Each row has a class, written after it, and each block has its own classes.
[-11  12   1 -11  27 -22 -22  31   6 -26 -13  13 -20  22 -31  13  -3   8
   4 -13   2  -5   1  -7   1   4  33  29  -8   7 -35  26]
q_715
[ 28   8 -79   8 -22  16  11 -10   9  -8  58  -7  19 -68  41  12 -31 -31
  11 -15  23  25  -6   0  32  27  -4 -55  24  43 -29 -55]
q_993
[  7 -13  -8  46  29  -4   9  20  37 -14   0 -19   7  37 -55  32  11  31
   8  34 -11  80 -11  14 -12 -37  17 -13   5 -23 -30   1]
q_689
[ 22  -1 -45   3  30 -19  24  42 -18 -17  48   9   8 -43  36 -30 -29   1
  51 -42  12   5  -1  14  24  31  69 -44  -2   2  13 -26]
q_81
[  7  22 -30   1 -17  -8   8   6  23  -9  27   6   5  -4   8  23 -27 -29
 -17  30  15   4 -11 -15  14  21 -17 -11   7  44 -44  -7]
q_715
[ 23   5 -32   6  17   1  -2  14  18   8  27  -4  -4   9 -41  13   1  24
  20   0   0  98   4  33 -10 -17 -14 -26  11 -32 -34  -2]
q_119
[-37  -6  38  25 -35   5 -12  -2  68 -38 -54 -32   6  66 -22  59  47  27
 -53  52 -18 -36 -37 -66  -9 -34 -50  61 -20  85 -31  44]
q_689
[  48    4  -72   40   53    6   25   51  -24    6   76  -17   17 -114
   46  -30  -49  -35   94  -27   27   46   -6   33   36   31  108  -84
   20  -19   -6  -45]
q_689
[-29  26 -19 -64   8  46 -23 -11 -40   0  18  21   5 -13  -3  -7   3  35
   7 -24   4  30   8 -49  28  37 -20  43   0  18  34  20]
q_119
[-32   7 -16 -65  22  37 -39 -16 -45  -6  43  33  15  -5  -3 -12  -2  21
  -3 -38  10 -13  18 -53  52  48 -13  28  11  10  28   7]
q_335
[-11  16 -15  -1  19 -24 -16  28   4  -7   6   9 -12  -2  -6   5   2  -1
   6 -17  21   5  -9   3  14  -4  39   6 -10   8 -35  20]
q_715
[-17  12 -14 -60  26  36 -15 -23 -48  -7  20  35   8 -28  22  -9 -24   9
   2 -42  12  -3   5 -41  48  58   1  10  28  10  21  -9]
q_993
[  1  16 -40 -42  56  39  -6  -1 -61  17  50  23  11 -14  15 -43 -56  27
  22 -12   7  27 -16 -40  41  75  19  16  12 -12  45 -12]
q_7
[-30   9  15 -11  14 -17 -33  33   6 -40 -34   8 -19  49 -39  32  22  28
 -19 -13  -5 -16   1 -23  -5   1  28  57 -24  33 -30  47]
q_715
[-28 -14  28 -11  -9  -4 -44 -15  47 -32 -39  -1 -15  97 -79  57  26  31
 -43  19 -22  42   2   1 -41 -45 -54  33  -3  -7 -62  16]
q_993
[-25  16 -30 -55  28  41 -26 -18 -30  10  34  28  13  12  10  -5 -19  30
  -4  -9  18   5 -33 -37  33  41  11  38   7  25   9   4]
q_7
[ 13  11 -35 -38  39  26   2  -3 -53  27  36  21  14 -42  31 -34 -27  10
  13 -25  16  17 -15 -19  40  49  38   1  27  -5  51 -27]
q_705
[ 18  10 -54   2 -27   5  21  -2  21 -14  33   5  10 -21  18  26  -6 -11
  -3   7   3  -2 -28 -31  16  35 -23 -17  -7  59 -26 -29]
q_324
[  69   21  -95   25    5    9   54   10  -27   26   92    5   29  -98
   56  -23  -64  -47   57    7   20   38  -14   20   35   60   38 -103
   29    6  -13  -83]
q_324
[ 17 -18 -40  -7  16   2   5  -1 -10  16  45  11  15  -7   1  14   2 -20
  -6 -22  20  23  12  21   6  35  25 -17  13 -16   1 -10]
q_705
[-20 -14  -5  -6   0  -5 -11 -12  38  -6  -4  15   0  17 -26  34  59  13
 -30 -26  29   3  -7  11  -1  -5 -12  19  15  -2 -44  43]
q_119
[  9  37 -51 -26  18  36  -1 -12 -81  32  65  17  27 -60  43 -46 -50  -6
  46  -4  -4  22 -23  -7  41  70  20 -45  45  -7  42 -41]
q_714
[-37  34  64 -22 -36   6 -29   6 -11 -32 -61   6 -22  90 -24  46  21  24
 -43  30 -20 -24  11 -36  -5  10 -41  72 -49  32  -7  44]
q_715
[-59 -28  55 -24 -23  -5 -30 -44  59 -32 -64  20 -10  89 -43  70  75  23
 -90 -10  14 -43  -3 -18 -16 -36 -57  58   4  27 -56  56]
q_993
[ 34  14 -51  22  26   1   8  24  -3  16  39  -4   8 -28 -24 -12  -8  15
  36 -10  16  91  -4  42  -3  -1  26 -44  21 -50 -22 -20]
q_119
[-23 -13  13 -26  24 -15 -41  31  31 -50 -16   6  -8  24 -29  22  41  33
 -18 -58   2 -45   4 -25  13 -19  20  54 -15  26 -23  36]
q_335
[-16 -15  11  21  20 -17 -18  28  34 -31 -12 -13   3  17 -23  16  37  13
   2  -3 -13 -22 -21 -15   2 -18  40  25   6  17 -30  39]
q_689
[ 11 -13 -41  15  10 -14  -8   4  34   8  22  -3  -6  21 -34  28  21   8
 -11  12  10  86 -21  41 -17 -34   6 -15   1 -25 -29 -19]
q_705
[-13  -7 -14  -5 -32   2 -13  -7  43 -27  10  -4  12   5   2  32  34   6
 -37  -9  12 -36  -7 -35  19 -13 -43  19  -6  60 -24   6]
q_335
[  6  30 -38 -33  30  29  -6   3 -45  30  40  20  17 -54  26 -32 -12  19
  33 -33  33  32 -25 -12  40  42  19 -14  29 -10  11  -2]
q_119
[-41  -4  16 -27   8  -7 -44  22  20 -37 -31   2 -20  57 -22  15  41  44
 -24 -23 -17 -30 -25 -31 -12 -10   7  87 -40  33  -3  60]
q_7
[-55   0  23 -59  -2  19 -36 -31   2 -17  -7  33   4  41  -9  20  50  42
 -51 -34  17 -43  -7 -65  48  12 -58  65  -6  28  11  40]
q_335
[ 32   4 -54  -1  18   7  13   3 -15  26  73  14  22 -54  18  -6  -9 -31
  29 -38  40  29   5  36  27  55  22 -55  38 -36 -29 -10]
q_119
[  5 -21 -15  15  -6 -17  28 -12   7   4  40  22  14  11  26  18  10 -28
   1  -6  29  -1  11  41  15  28   7 -58   5 -13 -25  -7]
q_81
[ 14  -1 -43   8  24 -19  14  38 -16 -13  47   7   4 -38  39 -30 -17  -1
  42 -45  20   2  -5  20  26  29  73 -45  -6  -2   5 -22]
q_81
[ 15   2 -33  11 -28   5  16  -7  37  -2  23 -10   9  13  19  17  -8   2
 -24  28   2  -7 -37 -22   4  11 -50   7  -7  55 -20   0]
q_7
[-21   3  21  -4  13 -20 -25  25   3 -42 -34   0  -8  19  -8   8  31  19
  -6 -27 -29 -48 -22 -13  -7   9  30  41   1  22   2  35]
q_714
[-10   4  -3 -10  21 -12 -24  36  18 -31 -21  -1 -12 -15 -11   2  40  29
   9 -45   2  -5 -14  -6   3  -6  38  41  -1  14 -15  37]
q_119
[-16 -21 -33  -8  -6  -7  -3 -14   2  -3  56  26  15  14   5  15   8 -27
   5  -1  19  11  11  27   3  29   8 -41   6  -2 -28  -5]
q_81
[-34 -10  19 -13 -30   2 -15 -23  57 -40 -45  -1  -8  16  -3  38  27   6
 -56   6   5 -36 -19 -38  -9 -24 -48  40   5  62 -33   9]
q_993
[ -6  20  16 -25 -27  10   3 -10 -18 -18 -10  14   0  38  -4  20   6   3
 -14   5 -21 -30   9 -36  10  46 -32  30 -29   9   9  -1]
q_324
[ -3  19 -57 -39  20  31  -1 -29 -42  16  62  38  15 -43  22 -15 -30 -13
  24   1  11  26  -7 -18  50  55  27 -26  27   5   5 -40]
q_324
[ 40   3 -65  14  23   0  16   5 -10  28  74  13  26 -60  19  -3  -9 -34
  35 -30  41  40  -2  46  27  48  31 -68  44 -35 -43 -15]
q_119
[ 15  23 -11  -8 -19   9  24  10 -53   1  43   6  15   4  45 -21 -31   0
  28  -6  -6   6  24  -5  30  54  -1 -33 -27  -4  46 -28]
q_81
[-10  10 -11  12   9 -11 -23   5  21   1   5   0 -13  58 -74  23 -16  10
 -11  52  -3  80   4  20 -28 -27  -8  -3   1 -28 -55  -7]
q_715
[-26  -6   7 -10   0   9 -20   1  12  -8 -13   8   1  29 -22  38  58  23
 -28 -35  27   0   5   0  -5   9  -3  30  -9   5 -29  55]
q_119
[-32  -7   1 -19   0 -20 -25  14  32 -52 -23   7 -17   1 -10  20  38   8
  -6 -37 -19 -42 -20   0  -9 -10  23  40   4  31 -15  27]
q_714
[-16 -28  22   0  -4 -12 -15 -16  39   3 -31   9   1  75 -27  56  64  15
 -69  -6  22 -25 -25  -1 -15  -6 -19  36  -1  12 -35  43]
q_705
[-15  17 -33 -64  21  39 -30 -27 -43  -4  43  29  12 -36  16 -22 -42  -8
  10 -24   7  11   8 -30  43  50  14  -1  41   2  10 -34]
q_993
[ 20  -5 -25  54  24  -8  20  17  36   0  18 -17  10  23 -47  22   1  17
  13  35   5  83 -23  19 -11 -25   4 -37  10 -41 -37 -13]
q_689
[ 28  -8 -69  15  25  18   8  -4  -7  38  84   2  28 -12  17   7 -28 -14
  10  -7  46  39 -18  41  17  34  41 -55  22  -9 -44 -24]
q_7
[-37 -15  65 -24  -6 -23 -48  15  43 -41 -86  -4 -18 101 -39  45  75  49
 -69 -15 -26 -72 -28 -45 -20 -27  -6 114 -28  52 -12  70]
q_705
[-42  21   5 -51   7  25 -25 -21 -28 -13  -7  26   5  12   2   1   5  25
 -11  -6 -14 -20 -26 -43  17  30 -15  40  19  31  26  16]
q_714
[ 51   0 -80  21  47   5  15  15 -20  16  70   3  16 -63   0 -11 -57 -19
  53 -31  34  96  13  62  11  12  62 -97  41 -58 -38 -70]
q_993
[  1  43  -7 -10 -26  19 -10   2 -64   4  20  -3  20   2  29 -13 -17  -4
  16   0 -22 -18  -6 -18  16  60 -10  -3  -6   0  36 -11]
q_714
[-11  25   2 -17 -40  11   1   4 -39  -9  22   6  13  33  35   4  -9  -2
  11   0  -4 -14  13 -21  17  45 -23  -5 -45  18  25  -6]
q_81
[-21 -19 -16  -7  24   7 -22  -9  17   1  21  12   9  39 -19  20  14   6
 -33   1  24  -3 -25   5  -6  24  19  22   9   1 -36  23]
q_7
[-40   1  34 -26   3  -4 -35  28  25 -53 -64   0 -24  22 -23  19  68  48
 -26 -49  -7 -40  -3 -32  -7 -13  17  90 -26  34   0  67]
q_119
[-38  -8  38  -2 -27 -16 -17 -11  48 -32 -60  13 -20 104 -77  61  65  35
 -47  35 -25  14  -8 -11 -52 -45 -52  52 -40   6 -41  38]
q_324
[  2 -17 -17  46  29   3  13   6  17   8  25 -12  22  -9  -2  19  11 -12
   3  14  30  21 -12  10  16   8  43 -34  22 -13 -31   3]
q_689
[ 15   3 -35   6   8  -4 -11   7  20   8  27   0  -5   8 -48   9  12  18
  20   6  -4  94  -2  35 -16 -17 -22 -24  14 -40 -40   1]
q_119
[-51  -2  29 -12  -7 -23 -42  11  34 -57 -61   5 -19  45 -28  29  67  31
 -32 -24 -29 -56 -31  -9 -19 -29  21  69  -3  39 -17  52]
q_714
[-36   9 -39 -54   5  29 -12 -23 -45  -6  58  37   5 -26  37 -37 -21   5
  17 -10   7  16   4 -21  46  51  23 -11  13  13  43 -28]
q_81

Next block, with new classes.
[ -9   7 -14  -4 -40  26  37  -1  -1  -9   7 -22  -9 -43 -18  21   6 -20
 -43  15 -16 -19   4 -11  -7  -4  16  -3  28 -13 -46  28]
q_255
[ -9 -31  39  -6 -14 -21  21   2 -23  29  -1 -25  19 -18   3  -9  -1  -9
 -34 -52 -43  20 -18 -12 -10 -40   1  -7  17 -26  18  -7]
q_563
[ 11 -31 -18 -31 -25  43 -31 -16 -33   2  -7 -48 -44 -22  13 -19  28  -6
 -33 -13   0 -10 -27   2   4  -9 -42 -23 -23  25 -26  34]
q_587
[ -8 -44 -40 -39   8  15 -43 -46 -24   1  27   9  -8  26  16 -28  20  20
  -3  66   6   1 -25   1 -10  18 -61  24  13  -3  -8  -1]
q_207
[ 13 -17  16  -7 -15 -83  17 -16  15 -75   2  38  37  25  26   6 -31  19
 -10  -2  15  -2  11 -22  14 -30 -53  13  26 -37   8 -20]
q_207
[  6 -25 -21  18 -21  63   4 -20   6  49  -1  21 -40 -25  -4 -11  24 -26
  -9  28  45 -14  -4   6  11  -3  60  -5   9  19 -51  19]
q_261
[-31  52  30 -28   7 -45  21  -3  -8   2  13 -19 -15  20 -12  36  17  -3
  -9 -17  -9  14 -19   4 -11   5 -16  12 -15  -2  80  14]
q_959
[ 56 -56  46 -26 -61  -2  36   2  -8   1 -16   0  -9 -15  -8   7  -6  -5
 -14 -12 -79 -20  14 -12  -2 -10 -47 -25  -9  14  13  -8]
q_774
[ -2 -29  53  -1 -11 -15  13  11   3   6 -38 -20 -28 -40  -5   6  36  -6
  28  -2  -4  -6  -7  -4 -10   9  -1 -39   6   4 -24   2]
q_255
[  6  15   4  17 -39  11  -5   2 -28  -8 -18 -21  10  -9  13 -25 -32   8
  -4 -33  11 -11  -4 -26  -7  19 -12  -4  18  -6 -20  20]
q_207
[ 16 -61   0  10  23  -6 -19 -16  12  33  34  12   2  17  12   3   5  27
  19  18   8  13 -17   3 -15  31  33 -16  52 -31 -38 -52]
q_587
[ -5  20  -9  13 -35  38   6  21  34  11   7   3  -1 -12  -5  15  13   2
 -14  -2  15  -3  11 -10  10 -12  34  15  36 -15 -16   6]
q_361
[ 14  44 -34  -2  10   4   4  -1   9 -38   1 -14  -1   3  -5  -4   7  13
  -6 -10  11  12  29 -20  10  -1  22 -16 -38   4  12  26]
q_734
[ 44 -69   3 -19  20 -16  12 -18   0 -70 -24  12  -6 -10  19  -9  -2 -10
 -20   5   6  -6  10  -9   1  18 -48 -31 -50  38 -41   4]
q_734
[-29 -43   3 -22   2  25  10 -26 -10  42   5   4 -32 -31   0 -39  36 -14
  -1  36 -14  -3  -8  14   0 -62   5  -2  28 -10 -25  -1]
q_255
[  5 -17  -1  -7  13   2 -20   9   0  -6   5   9  -4   0   0 -34  -3  11
   0   0 -13  14   7 -10  15  -3 -16 -11 -28  -2 -10 -18]
q_255
[-25  -8  18  -1 -50   4  25  -8   3  65  20  13 -11   0   8   7  22  16
 -18 -24   0  -5   4 -20  16 -35  26   9  10 -17   9   8]
q_255
[  -2 -106   15  -29   43  -25   11    9   31   -8  -26   -2   16   19
   -9   36   54   25   -9   27   -9   27   -3   -4    0  -15   63   11
  -22    0  -29  -30]
q_587
[  6  -9  -7  12  22 -30 -28  24   0  26 -12  -6  14  14  18 -30  -7  -2
 -10 -31   5  13 -10 -17  -2 -34  -9   9  23 -24  -4   7]
q_774
[ -4  28  16   4 -64  -6  43  34 -19  15 -17 -38 -23 -11  29   1 -28 -11
  10 -35 -33 -20  -8  -6 -21  36 -56  12  19  46  45  41]
q_563
[-49  -6 -13  -1  -7  52  39   4  34  -1 -15  -1 -21 -31  -9  18   7   5
  12  14  54  -6  14   8  -1 -13 100  14  18   7 -29  -1]
q_361
[-46 -32 -13  13  11  69  38   0  -3  95   1 -42   7   1  -2  16   0  21
 -23  35   6 -15  -3   0 -10  25  78   0   9 -13 -58 -21]
q_207
[-12  42 -40 -19  48 -24 -12  11  28 -77   1  -7   0   2  -6  10  28   5
  -5  25  23  28  20  -5   7 -34  14  -3  14 -21 -22   0]
q_587
[-22 -33 -41 -19  -5  35  25 -14   2  26   6 -17 -13  -9  20 -23  26  -9
 -19   5  24   3 -17 -23  -9 -17  77  -8   1   8 -25  20]
q_8
[-14  -8  33   3 -10   8  44 -19 -27  35  -6   3   0 -39 -12  21   6  -7
 -19   6  13   7 -21  -8  -9  32  30   1  17  18 -41  -3]
q_8
[  8  22  42  11 -34  22   3 -28  13  27   0  21   7   1 -21  21  43  10
   6   2  11 -26  15   0   0 -43  26 -56  11 -27   0  -7]
q_734
[  1  -9  39  -1 -31  21  35 -22   0  48  -1  16 -16 -36   0  -6   4   3
 -31  -4  16  -3  12   6  22 -24  11   1  13  -4 -34  25]
q_767
[-50  -9  13  -4 -28  10   8  27   1  43 -14   4  -9  16  45  -8  -5  12
  30 -22   4  -9  -7   9  12 -43   6  23  -3   7  31 -28]
q_8
[-56  71   3 -33  22 -16  28  26  -4 -34  -8 -33 -13  19  -4  57  22   1
 -28   7   4   8  12  -1   7  10 -44   8 -48  14  27   8]
q_959
[ 25  46   2  13 -52 -21 -11   6   5 -13   0  16   0  -1  -7  39   2   0
 -27 -25  17 -12  -1  -4   9  -5  -8   8 -12 -11   3  48]
q_767
[-44   9 -30 -12   5  53 -27   6   9  -1  -4   1  -4 -16 -16 -13  40  -2
  14  36  17  21  -9  11 -15 -34  55  24  41 -15  -4   9]
q_563
[ 31 -43   1  15 -29   7   9   9  14  48   1 -13 -12  15   6 -23 -10   2
  -8  51 -13  -5 -40  23  21   8  -7  50  27   4  33  23]
q_959
[-50  33 -13   1 -19   4  33   8 -19  42  13 -41 -24  -2  11  33 -18  18
  15   1   4   2  18   7  10  41   9  34  -3   7  25  -4]
q_261
[  4  11 -41   2 -42   9 -17  -3 -34  -5 -22 -21 -20   2  22 -53  20  -7
  -5 -26  26   0  10 -34  21 -39   3  -1 -19  12   0  57]
q_261
[-68   7  19  -1 -30 -21  12  19 -14  43  -2  -6 -19   0  46  39   6  -7
  19   9  -2 -16 -26  33 -16 -19 -82  52  65   0  23  -6]
q_563
[  4  10  34  -3 -36 -25  15   7  -1 -12 -17 -19 -24 -15   5  27  36 -15
  42  11 -22 -18 -15   2 -37  13 -40 -52  41  -1  16   2]
q_563
[ -3 -88  51 -22   8  19  51 -11   3  51 -30 -17   7 -22  -6 -49  18  13
   5  12 -31  18  -4  -6  17 -43  77 -24 -19   7   0 -32]
q_8
[ 23  23  17  21 -22  30 -31  14  35  17   4   7  -1 -11  -8  20   2  22
  -9   7  30   8  -4  -8  27  38  -7   3  17 -26 -22  -8]
q_207
[-23   3  40  12 -50   4  17  29 -13  90 -13 -26   1  29  42   7  18  15
  25 -20 -10 -31 -17 -17 -12  29 -31 -19  15  19  15  -6]
q_8
[ 65 -75  16  33 -23  14 -49 -15   5  75  12  40  -7   9  10   0  15  -2
 -18  44   9 -24 -44  26   5  23 -34 -10  15 -11 -56   2]
q_767
[-32  -6  23  -5   5  26  34  -9  22  36  22  17  -1  -7 -11   7  -6   2
   9  12  -1  -5   8  12 -20   1  47   6  47  -5  -2 -36]
q_361
[ 25  86  15   3  -2 -22 -12  36  31 -29  -6  18  -9   1 -22  42 -29  -7
 -14 -17  16  -9   6   1   9  33 -55   4 -20  26  32  16]
q_774
[  2   5  21 -12  17  33   1 -19  24  -2   0 -13 -10 -29 -27   0  -5   7
  -4  32  11  -3   2  35  16  -1   4  -4  -8   4  14  -1]
q_734
[-14  16  -1   2 -35   2  21   5  -7  42 -23 -10 -31  -1  10   9  20 -23
 -11   6  31 -22  -9  -2   1  21 -14  38   4  59  13  67]
q_261
[   4 -114   39  -24    7   37   37   -9   19   22   -8  -33   10  -36
    4    4   -2   -6  -27   -7  -36   -2    0   10  -20   15   36   -2
   23   -7  -32  -19]
q_734
[-12  12 -12  26 -32  18  28 -18   9  33   9 -12 -25   0  25  15 -18   2
  27 -13  40 -44  -4  12 -21   8  43 -31  22  -2   3  13]
q_734
[ -9 -39  51 -34 -40   2  26  18  10  29   0 -24 -22 -20   2  26   4  -1
 -21 -24 -51 -10  -7   1  -2  28 -42  13 -15  22  29   3]
q_255
[ 14 -40  36   2 -40  16   9 -17   3  60  -6 -43 -28 -21  25   7  35  -1
   0 -52  14 -18 -19 -15 -19  21  18 -48  14  -4   0  32]
q_734
[ -7   7 -28   4   0 -16  35  18  18 -49  -7  -9   8 -38 -14   8   9  -9
 -34  13  -9  19  26 -20  22 -56  42  14  13 -40 -45  11]
q_255
[ 58 -65  45  13 -22 -25   7  11  36  20 -18  45  13  33  -3  15  15   9
 -19  12 -16 -16 -13   5  23 -34   0   3 -10  21   1 -10]
q_587
[ 14   3  46   5 -31 -31  48   9 -23  -1 -25  20  26  -7 -14   0 -33   4
 -16 -44 -30  12  -5 -18  14  -8  28  24 -39  35  35   0]
q_8
[  2  23   7   4 -22 -40  15  -5   9 -25  -9  20  -3  12   4  18  -6  14
  17 -25  25 -10  16  -3  -1 -22  36 -26 -27 -12  16  16]
q_767
[ 12 -11   4 -13  39  11 -46  -8  33  -7  49  25  20  21 -12 -37 -42 -11
  -2  29 -14   3   0  25  -3  22 -22   3  38 -24  25 -51]
q_261
[ -3 -63   0 -18 -14  -3  57 -42 -27  36  29 -19 -23 -18  26  -6 -39  25
  -2   4  -2  -1   7   2 -11  59  14  -7   0   5 -25   0]
q_767
[  3  38  31  49 -30 -48  33  -8 -53  57 -11 -11  -9 -18  18  35  14   6
  10  -7  22  -4 -26 -19   7  27 -29 -34  11  -6 -40  -6]
q_8
[-31  13  57   3 -39 -22 -11  13 -10  26  -3  -7   6   1  -4  34  17   5
   9 -57 -14 -19  -9 -12 -21 -13  -1 -33   8 -32  18 -15]
q_255
[-22  22   6   9 -17   2  -1 -11 -13  -5   8  -8  -1  17   8 -19 -24  22
   6 -29  47   3  -9 -12   8   1  35 -20  -1 -26  21  -4]
q_959
[-38  33  50 -22 -27  12   3  -8  12  26  12  -7 -15 -30 -33  26  11  13
  -1  -5   6  -2  -7  10   1  17   4   7  16  -5  33   6]
q_255
[-10 -25 -31   1   3 -27 -15  -8 -48   4 -17 -22 -20   7  34 -10   0  10
  37  -1  32  -9 -17 -22 -39  46 -31 -19  21  10 -35  11]
q_774
[ 19  34  42  24 -56 -40  -1  37  -1  34 -30  19 -15  31  36  17  27  34
  31  -1   9  -7   9 -13  26  20 -95  38  26  45  14  27]
q_587
[ -2 -63   1 -24 -16 -14   3  14   1 -42 -33 -23  21  15  23   3  19  26
  -2 -15 -17  11  16 -38   0  -9   3  -7 -21 -21 -19 -12]
q_207
[  8  16 -16  33 -11  -6  32   0  32  18  16  16 -11 -12 -17  50   6 -16
   1  57  14 -13 -25  24 -11   6  38  -2  41 -12  -9  -2]
q_563
[-19 -22  23 -14  14  40  16  -1  -4  35   6  10   0  -8  12 -25 -16  -7
   1 -51 -31  10  21   4 -26  -8  33  16   3  17  14 -16]
q_734
[ 21 -14 -23   0 -35  28 -12 -14   1  33   8  12 -33  10   2  20  55   2
 -14  10  18 -12 -17  -9  -2 -11  26 -11   4  15 -28  27]
q_587
[-29  16  35   1 -42  -7   8 -26  -6  66  26  -9  -2  33  10   5  10  41
 -15 -33  55   3 -22 -23  19  11  27  -4   9 -26  48  16]
q_959
[  0   4  11  12 -14 -52   5  49 -15  13 -33 -50   2   1  25  -9 -40  51
  56 -23 -12  28  13 -20   8  60 -33  44  18   3  38   5]
q_774
[  9 -21  70   5   3 -13   6  33  25  26 -17  26 -16  -5   8  12  16 -21
   9  16 -32  12 -14  31  11 -22 -46  32  37  -8  16 -31]
q_959
